Below is a small trained network, with its code and all its weights. Each question gives an input and a class and asks what happens when units are switched off, that is, made to give their printed mean instead of their output.

import numpy as np


def w(rows, s, z=0):
    codes = np.array(rows[::2]) - 128.0
    scale = np.full(codes.shape[1], s)
    scale[-1] = z or s
    return codes * scale


def norm(h):
    return h / np.sqrt((h * h).mean(-1, keepdims=True) + 1e-5)


def f(y):
    return y / 2 * (1 + np.tanh(0.7978845608 * (y + 0.044715 * y**3)))


def log_softmax(a):
    a = a - a.max(-1, keepdims=True)
    return a - np.log(np.exp(a).sum(-1, keepdims=True))


def net(x, mask):
    res = np.array(x, float).reshape(1, 3) / 4 @ E
    u = 0
    for l in range(2):
        y = f(norm(res) @ A[l][:, :-1].T + A[l][:, -1])
        res = res + np.where(mask[u : u + 13], y, B[l][:, -1]) @ B[l][:, :-1]
        u += 13
    return log_softmax(norm(res)[-1] @ U[:, :-1].T + U[:, -1])


A, B = {}, {}
E = w([
[116,194,152,147,161,80,94,107,116,148],'x0',
[151,117,151,89,194,110,255,113,147,199],'x1',
[122,122,191,120,81,125,114,134,167,155],'x2',
],0.0066)
A[0] = w([
[161,96,129,157,128,108,92,122,147,146,104],'0.n0',
[129,134,168,125,151,113,196,120,139,158,114],'0.n1',
[110,151,122,162,103,125,153,107,157,121,99],'0.n2',
[153,145,112,191,79,98,160,111,135,139,6],'0.n3',
[117,142,120,123,86,150,49,128,121,100,156],'0.n4',
[135,155,2,166,183,69,143,146,143,96,48],'0.n5',
[122,191,176,138,142,93,116,88,90,145,53],'0.n6',
[121,126,202,143,71,87,121,141,184,157,65],'0.n7',
[125,142,139,94,155,137,153,129,139,151,136],'0.n8',
[167,115,171,156,82,75,132,134,209,123,51],'0.n9',
[140,43,116,164,43,154,196,115,130,108,76],'0.n10',
[155,194,172,182,142,54,133,123,125,118,28],'0.n11',
[93,171,120,122,144,112,96,134,118,151,109],'0.n12',
],0.0067,0.0018)
B[0] = w([
[109,153,141,142,118,107,146,185,99,114,127],'0.n0',
[150,149,127,216,69,50,134,132,118,99,254],'0.n1',
[145,133,136,123,124,127,125,136,119,137,123],'0.n2',
[145,159,131,94,135,134,131,148,128,132,107],'0.n3',
[184,128,133,166,133,37,255,117,146,190,250],'0.n4',
[98,104,214,113,123,217,107,73,62,103,227],'0.n5',
[111,65,61,56,129,180,91,188,197,141,201],'0.n6',
[114,119,153,128,179,211,121,31,39,76,206],'0.n7',
[100,131,103,194,96,94,129,133,126,127,185],'0.n8',
[104,162,115,114,145,170,138,156,30,82,165],'0.n9',
[118,118,65,59,182,175,46,199,196,151,212],'0.n10',
[144,97,71,52,141,205,97,179,213,136,198],'0.n11',
[145,74,90,123,116,115,138,202,142,148,164],'0.n12',
],0.0075,0.004)
A[1] = w([
[97,107,104,109,117,121,134,137,161,116,139],'1.n0',
[137,152,136,150,120,51,185,141,140,132,189],'1.n1',
[119,135,140,110,153,177,129,65,29,98,4],'1.n2',
[91,162,255,87,77,197,138,108,84,131,94],'1.n3',
[89,187,152,115,162,93,79,167,154,184,114],'1.n4',
[113,134,139,110,151,147,123,91,47,119,36],'1.n5',
[96,151,107,96,144,194,74,114,119,88,137],'1.n6',
[131,164,135,115,177,124,86,133,166,127,134],'1.n7',
[102,150,74,54,162,137,92,141,200,139,94],'1.n8',
[131,162,162,121,168,98,96,98,115,144,119],'1.n9',
[158,146,118,178,43,54,118,123,128,90,137],'1.n10',
[126,140,95,89,129,143,172,99,131,130,153],'1.n11',
[119,170,118,163,135,102,149,87,59,121,100],'1.n12',
],0.0087,0.0024)
B[1] = w([
[191,143,189,76,155,96,114,93,72,85,156],'1.n0',
[68,152,140,172,135,117,109,79,157,99,254],'1.n1',
[113,200,131,86,122,158,103,120,44,174,229],'1.n2',
[157,175,29,113,145,174,104,95,2,160,210],'1.n3',
[171,86,136,72,124,170,137,171,87,130,147],'1.n4',
[165,111,60,161,123,174,144,88,88,123,183],'1.n5',
[127,148,155,152,124,63,171,121,171,163,225],'1.n6',
[190,79,82,118,69,167,160,105,149,71,144],'1.n7',
[163,56,143,116,102,133,111,210,126,78,237],'1.n8',
[132,90,120,128,105,141,128,165,104,93,127],'1.n9',
[68,159,166,154,164,93,164,88,185,144,239],'1.n10',
[122,179,164,134,51,109,27,148,132,128,155],'1.n11',
[172,90,122,71,105,145,117,179,154,133,206],'1.n12',
],0.0086,0.006)
U = w([
[65,167,171,198,137,62,170,51,234,128,209],'0',
[213,35,139,40,109,159,97,229,189,88,147],'1',
[139,203,87,93,124,223,119,57,3,185,1],'2',
],0.0069,0.00088)

Each question gives the input, the list of numbers given to net, and the class t.
The units are the neurons (one row each of A and B). Each row of codes is followed by its name. A weight is (code - 128) times the scale printed after its matrix; where a second scale follows, it is the last column's (A, B and U).
mask holds one flag per neuron, layer by layer. A switched-off neuron (its flag False) gives its mean, the last column of its row in B, instead of its output. The means were averaged over made-up inputs and are rounded, as every weight is.
A unit's drop is (log p(t) with every unit on - log p(t) with that unit switched off) / (log p(t) with every unit on - log p(t) with every unit switched off).
The circuit of an input: a set's keep is (log p(t) with only the set's units on - log p(t) with every unit switched off) / (log p(t) with every unit on - log p(t) with every unit switched off). Starting from the 12 units with the biggest drops (on a tie, the unit counted first), units are removed one at a time, each time the one whose removal leaves the highest keep (on an exact tie, the one counted first), for as long as the keep stays at least 0.8.
circuit, biggest first: the units of the circuit, biggest drop first
most important unit: the unit with the biggest drop
k most important neurons: the k neurons with the biggest drops, biggest first
k most important neurons of layer l: the k neurons of layer l with the biggest drops, biggest first
drop when u is switched off: that unit's drop, to one decimal
input [8,2,8], class 1: circuit, biggest first	(0.n6, 1.n8)
input [-1,-4,3], class 0: circuit, biggest first	(0.n4)
input [-7,-7,-2], class 0: circuit, biggest first	(0.n4, 1.n10)
input [6,3,8], class 2: 2 most important neurons	(0.n7, 0.n10)
input [2,2,-1], class 0: 3 most important neurons of layer 0	(0.n1, 0.n10, 0.n8)
input [-7,-2,-7], class 1: 2 most important neurons	(0.n10, 0.n7)
input [4,-3,1], class 1: 3 most important neurons	(0.n11, 0.n1, 0.n6)
input [6,-3,8], class 2: 3 most important neurons	(0.n7, 0.n10, 0.n9)
input [-7,4,-7], class 1: 4 most important neurons	(0.n10, 0.n7, 1.n3, 0.n9)
input [8,-6,2], class 1: 2 most important neurons	(0.n1, 0.n11)
input [2,-4,-4], class 0: 2 most important neurons of layer 0	(0.n7, 0.n4)
input [0,-2,2], class 0: 2 most important neurons	(0.n4, 0.n5)
input [1,8,-8], class 0: 2 most important neurons of layer 1	(1.n3, 1.n1)
input [5,8,-7], class 0: most important unit	0.n7
input [4,0,3], class 1: drop when 0.n6 is switched off	0.1
input [6,-4,8], class 2: drop when 0.n10 is switched off	1.6
input [-6,3,8], class 2: drop when 0.n7 is switched off	1.7
